Here is a tiny trained network, its code and every weight. The questions are about switching its units off for an input and a class, where a switched-off unit gives its printed mean instead of its output.

import numpy as np


def w(rows, s, z=0):
    codes = np.array(rows[::2]) - 128.0
    scale = np.full(codes.shape[1], s)
    scale[-1] = z or s
    return codes * scale


def norm(h):
    return h / np.sqrt((h * h).mean(-1, keepdims=True) + 1e-5)


def f(y):
    return y / 2 * (1 + np.tanh(0.7978845608 * (y + 0.044715 * y**3)))


def log_softmax(a):
    a = a - a.max(-1, keepdims=True)
    return a - np.log(np.exp(a).sum(-1, keepdims=True))


def net(x, mask):
    res = np.array(x, float).reshape(1, 5) / 4 @ E
    u = 0
    for l in range(2):
        y = f(norm(res) @ A[l][:, :-1].T + A[l][:, -1])
        res = res + np.where(mask[u : u + 7], y, B[l][:, -1]) @ B[l][:, :-1]
        u += 7
    return log_softmax(norm(res)[-1] @ U[:, :-1].T + U[:, -1])


A, B = {}, {}
E = w([
[37,154,96,125,199,114],'x0',
[145,192,150,31,152,226],'x1',
[69,108,163,85,2,212],'x2',
[114,10,108,217,156,138],'x3',
[169,142,51,185,108,186],'x4',
],0.0046)
A[0] = w([
[56,46,209,157,90,177,94],'0.n0',
[94,78,26,141,81,96,74],'0.n1',
[125,248,153,52,76,220,21],'0.n2',
[124,12,155,132,143,60,90],'0.n3',
[104,172,36,39,56,230,8],'0.n4',
[47,205,233,41,90,78,185],'0.n5',
[52,34,170,89,3,160,115],'0.n6',
],0.005,0.0019)
B[0] = w([
[125,68,148,120,195,171,191],'0.n0',
[75,143,124,182,150,165,158],'0.n1',
[104,140,47,116,39,117,237],'0.n2',
[128,169,103,97,88,199,196],'0.n3',
[119,167,101,118,151,171,209],'0.n4',
[197,94,148,138,52,96,255],'0.n5',
[89,166,202,94,255,111,248],'0.n6',
],0.0074,0.0027)
A[1] = w([
[180,193,119,112,211,36,104],'1.n0',
[70,105,53,198,165,175,97],'1.n1',
[118,180,119,116,183,125,152],'1.n2',
[57,214,180,87,152,81,119],'1.n3',
[200,85,173,181,198,86,109],'1.n4',
[195,155,80,212,140,70,113],'1.n5',
[150,243,37,2,88,214,5],'1.n6',
],0.0061,0.0036)
B[1] = w([
[99,197,121,77,196,95,182],'1.n0',
[126,155,164,150,38,49,217],'1.n1',
[166,126,84,63,99,136,162],'1.n2',
[203,123,92,150,105,167,167],'1.n3',
[131,175,53,111,119,141,199],'1.n4',
[115,97,144,91,161,200,198],'1.n5',
[5,148,41,49,2,235,252],'1.n6',
],0.0079,0.0036)
U = w([
[163,202,48,84,228,67,162],'0',
[99,39,235,100,185,183,163],'1',
[196,140,217,78,64,26,104],'2',
[25,89,97,249,132,37,111],'3',
[123,131,174,195,81,179,4],'4',
[208,59,61,205,141,173,81],'5',
[97,159,60,49,39,205,199],'6',
],0.012,0.004)

Each question gives the input, the list of numbers given to net, and the class t.
The units are the neurons (one row each of A and B). Each row of codes is followed by its name. A weight is (code - 128) times the scale printed after its matrix; where a second scale follows, it is the last column's (A, B and U).
mask holds one flag per neuron, layer by layer. A switched-off neuron (its flag False) gives its mean, the last column of its row in B, instead of its output. The means were averaged over made-up inputs and are rounded, as every weight is.
A unit's drop is (log p(t) with every unit on - log p(t) with that unit switched off) / (log p(t) with every unit on - log p(t) with every unit switched off).
The circuit of an input: a set's keep is (log p(t) with only the set's units on - log p(t) with every unit switched off) / (log p(t) with every unit on - log p(t) with every unit switched off). Starting from the 12 units with the biggest drops (on a tie, the unit counted first), units are removed one at a time, each time the one whose removal leaves the highest keep (on an exact tie, the one counted first), for as long as the keep stays at least 0.8.
circuit, biggest first: the units of the circuit, biggest drop first
unit that matters most: the unit with the biggest drop
top k neurons in layer l: the k neurons of layer l with the biggest drops, biggest first
drop when u is switched off: that unit's drop, to one decimal
input [-8,7,-8,8,-6], class 0: top 2 neurons in layer 1 -> (1.n4, 1.n6)
input [-7,7,-1,8,3], class 5: circuit, biggest first -> (1.n6)
input [6,-5,6,-8,-3], class 2: top 3 neurons in layer 0 -> (0.n5, 0.n3, 0.n6)
input [-4,-3,0,8,-7], class 1: circuit, biggest first -> (0.n0, 0.n3, 1.n6)
input [-3,6,8,8,6], class 1: circuit, biggest first -> (0.n6, 0.n0, 1.n6)
input [0,-3,6,-5,-5], class 2: circuit, biggest first -> (0.n5, 1.n6)
input [-3,7,-3,5,-7], class 2: circuit, biggest first -> (1.n6, 1.n5)
input [-6,-7,-7,4,-6], class 0: circuit, biggest first -> (1.n4, 1.n0)
input [-4,0,7,-2,-8], class 2: circuit, biggest first -> (0.n5, 1.n6)
input [-3,-2,-3,-6,2], class 0: top 3 neurons in layer 1 -> (1.n0, 1.n6, 1.n1)
input [1,-6,6,7,-7], class 1: circuit, biggest first -> (0.n6, 0.n0)
input [-2,-2,2,0,4], class 4: circuit, biggest first -> (0.n2, 1.n6)
input [4,6,4,3,-8], class 1: top 2 neurons in layer 1 -> (1.n6, 1.n1)
input [-8,-5,1,-6,-1], class 2: circuit, biggest first -> (1.n6)
input [5,-3,-2,0,-3], class 0: top 2 neurons in layer 0 -> (0.n2, 0.n0)
input [-1,-5,4,0,2], class 3: top 2 neurons in layer 0 -> (0.n1, 0.n4)
input [3,-5,0,-4,2], class 3: top 2 neurons in layer 0 -> (0.n6, 0.n1)
input [1,2,4,7,7], class 4: top 2 neurons in layer 1 -> (1.n1, 1.n0)
input [-6,3,3,6,4], class 1: top 2 neurons in layer 1 -> (1.n6, 1.n3)
input [-1,5,8,4,-1], class 1: unit that matters most -> 0.n6
input [-5,6,2,5,-7], class 1: drop when 0.n0 is switched off -> 0.1
input [5,-5,0,-2,2], class 3: drop when 1.n6 is switched off -> 0.2
